Below is a small trained network, with its code and all its weights. Each question gives an input and a class and asks what happens when units are switched off, that is, made to give their printed mean instead of their output.

import numpy as np


def w(rows, s, z=0):
    codes = np.array(rows[::2]) - 128.0
    scale = np.full(codes.shape[1], s)
    scale[-1] = z or s
    return codes * scale


def f(y):
    return y / 2 * (1 + np.tanh(0.7978845608 * (y + 0.044715 * y**3)))


def log_softmax(a):
    a = a - a.max(-1, keepdims=True)
    return a - np.log(np.exp(a).sum(-1, keepdims=True))


def net(x, mask):
    res = np.array(x, float).reshape(1, 7) / 4 @ E
    y = f(res @ A[0][:, :-1].T + A[0][:, -1])
    res = res + np.where(mask, y, B[0][:, -1]) @ B[0][:, :-1]
    return log_softmax(res[-1] @ U[:, :-1].T + U[:, -1])


A, B = {}, {}
E = w([
[140,140,138,127,140],'x0',
[76,58,54,151,42],'x1',
[193,4,154,212,210],'x2',
[130,130,132,127,130],'x3',
[7,165,157,236,105],'x4',
[46,80,101,63,254],'x5',
[169,226,10,163,183],'x6',
],0.007)
A[0] = w([
[114,181,118,26,46,61],'neuron 0',
[157,122,104,35,113,69],'neuron 1',
[170,61,47,67,78,104],'neuron 2',
[96,60,68,123,77,120],'neuron 3',
[154,84,122,150,159,66],'neuron 4',
[53,93,94,95,182,115],'neuron 5',
[67,125,126,184,119,69],'neuron 6',
[116,71,156,112,97,99],'neuron 7',
[96,171,122,54,115,69],'neuron 8',
[77,105,93,100,176,113],'neuron 9',
[154,64,135,171,143,96],'neuron 10',
[88,169,122,65,107,2],'neuron 11',
[115,98,168,109,109,69],'neuron 12',
[121,183,122,95,77,75],'neuron 13',
[127,102,217,75,83,220],'neuron 14',
[146,86,125,179,156,53],'neuron 15',
[203,146,146,197,47,160],'neuron 16',
[195,101,172,134,164,153],'neuron 17',
[32,164,163,247,169,212],'neuron 18',
[157,111,134,188,174,83],'neuron 19',
[165,64,114,165,145,138],'neuron 20',
[224,94,126,68,175,88],'neuron 21',
[161,118,132,148,163,89],'neuron 22',
[155,136,117,153,65,108],'neuron 23',
[61,99,83,162,94,186],'neuron 24',
[138,132,23,176,134,152],'neuron 25',
[106,117,139,78,188,106],'neuron 26',
[71,119,96,82,160,34],'neuron 27',
[183,196,56,139,159,217],'neuron 28',
],0.011,0.0035)
B[0] = w([
[108,122,94,189,129,242],'neuron 0',
[134,234,137,115,80,185],'neuron 1',
[167,206,207,103,70,194],'neuron 2',
[105,135,204,102,175,190],'neuron 3',
[116,156,134,173,113,154],'neuron 4',
[192,73,135,184,128,202],'neuron 5',
[151,192,180,130,58,170],'neuron 6',
[78,153,121,109,168,170],'neuron 7',
[108,121,97,179,78,190],'neuron 8',
[211,92,120,149,163,181],'neuron 9',
[57,165,80,185,104,178],'neuron 10',
[79,146,86,255,97,174],'neuron 11',
[87,147,110,104,167,151],'neuron 12',
[116,98,109,194,133,194],'neuron 13',
[72,88,112,51,192,228],'neuron 14',
[99,158,59,180,81,159],'neuron 15',
[164,31,148,148,193,234],'neuron 16',
[108,130,132,128,93,186],'neuron 17',
[174,181,166,57,83,255],'neuron 18',
[71,165,75,165,97,164],'neuron 19',
[84,150,116,164,82,182],'neuron 20',
[155,196,134,116,107,201],'neuron 21',
[112,150,109,143,114,143],'neuron 22',
[186,120,128,167,193,175],'neuron 23',
[160,132,160,90,127,206],'neuron 24',
[39,105,161,55,185,203],'neuron 25',
[149,99,158,144,123,177],'neuron 26',
[154,81,143,210,151,165],'neuron 27',
[76,105,129,54,176,234],'neuron 28',
],0.0084,0.0088)
U = w([
[30,127,60,232,62,75],'0',
[176,191,191,87,52,79],'1',
[2,76,128,59,217,56],'2',
[240,14,147,210,188,73],'3',
[97,121,167,117,138,222],'4',
[106,97,126,116,115,254],'5',
],0.0084,0.0068)

Each question gives the input, the list of numbers given to net, and the class t.
The units are the neurons (one row each of A and B). Each row of codes is followed by its name. A weight is (code - 128) times the scale printed after its matrix; where a second scale follows, it is the last column's (A, B and U).
mask holds one flag per neuron, in row order. A switched-off neuron (its flag False) gives its mean, the last column of its row in B, instead of its output. The means were averaged over made-up inputs and are rounded, as every weight is.
A unit's drop is (log p(t) with every unit on - log p(t) with that unit switched off) / (log p(t) with every unit on - log p(t) with every unit switched off).
The circuit of an input: a set's keep is (log p(t) with only the set's units on - log p(t) with every unit switched off) / (log p(t) with every unit on - log p(t) with every unit switched off). Starting from the 12 units with the biggest drops (on a tie, the unit counted first), units are removed one at a time, each time the one whose removal leaves the highest keep (on an exact tie, the one counted first), for as long as the keep stays at least 0.8.
circuit, biggest first: the units of the circuit, biggest drop first
unit that matters most: the unit with the biggest drop
top k neurons: the k neurons with the biggest drops, biggest first
drop of u: that unit's drop, to one decimal
input [3,-8,-1,7,4,1,-8], class 2: unit that matters most : neuron 14
input [5,3,1,4,4,-1,-6], class 2: circuit, biggest first : [neuron 14; neuron 7]
input [-4,-6,-7,-6,-3,6,7], class 0: circuit, biggest first : [neuron 11; neuron 8]
input [-7,-2,-6,7,6,-7,2], class 3: circuit, biggest first : [neuron 16; neuron 23]
input [-2,2,-6,-4,-1,-8,8], class 2: circuit, biggest first : [neuron 28; neuron 25]
input [-2,-2,-3,8,-6,5,5], class 1: circuit, biggest first : [neuron 1; neuron 21]
input [5,3,5,-6,-1,-6,6], class 2: circuit, biggest first : [neuron 25; neuron 28]
input [-3,-4,0,-5,4,8,6], class 3: top 2 neurons : [neuron 5; neuron 9]
input [1,8,-7,-8,7,6,-5], class 4: circuit, biggest first : [neuron 3; neuron 6]
input [-3,-6,7,-8,-8,-4,-6], class 1: top 2 neurons : [neuron 21; neuron 0]
input [-8,2,-1,1,-8,7,5], class 1: top 2 neurons : [neuron 2; neuron 1]
input [-2,-1,0,2,6,8,-1], class 3: circuit, biggest first : [neuron 5; neuron 9]
input [-3,4,7,6,-8,0,0], class 1: top 2 neurons : [neuron 2; neuron 21]
input [-7,-7,2,-4,4,1,8], class 2: unit that matters most : neuron 28
input [-3,0,-4,-8,-8,1,-2], class 1: top 2 neurons : [neuron 2; neuron 1]
input [4,7,-8,-2,-5,0,-2], class 0: top 2 neurons : [neuron 0; neuron 11]
input [3,-7,-1,-8,3,-7,5], class 3: top 2 neurons : [neuron 16; neuron 14]
input [1,4,4,-4,-8,-8,-3], class 1: top 2 neurons : [neuron 2; neuron 21]
input [-6,4,-6,-3,-1,-1,-3], class 0: top 3 neurons : [neuron 0; neuron 11; neuron 18]
input [-1,-6,0,-4,8,4,3], class 1: unit that matters most : neuron 18
input [-3,-4,8,4,5,7,2], class 0: circuit, biggest first : [neuron 19; neuron 15]
input [1,8,-1,-2,-6,8,7], class 3: top 2 neurons : [neuron 5; neuron 9]
input [1,5,1,4,-3,-6,4], class 3: top 4 neurons : [neuron 16; neuron 23; neuron 14; neuron 18]
input [1,0,5,8,2,2,7], class 2: top 2 neurons : [neuron 25; neuron 28]
input [3,-2,0,7,-5,0,8], class 2: top 3 neurons : [neuron 28; neuron 25; neuron 18]
input [7,-3,-1,4,1,-7,3], class 3: drop of neuron 16 : 0.2
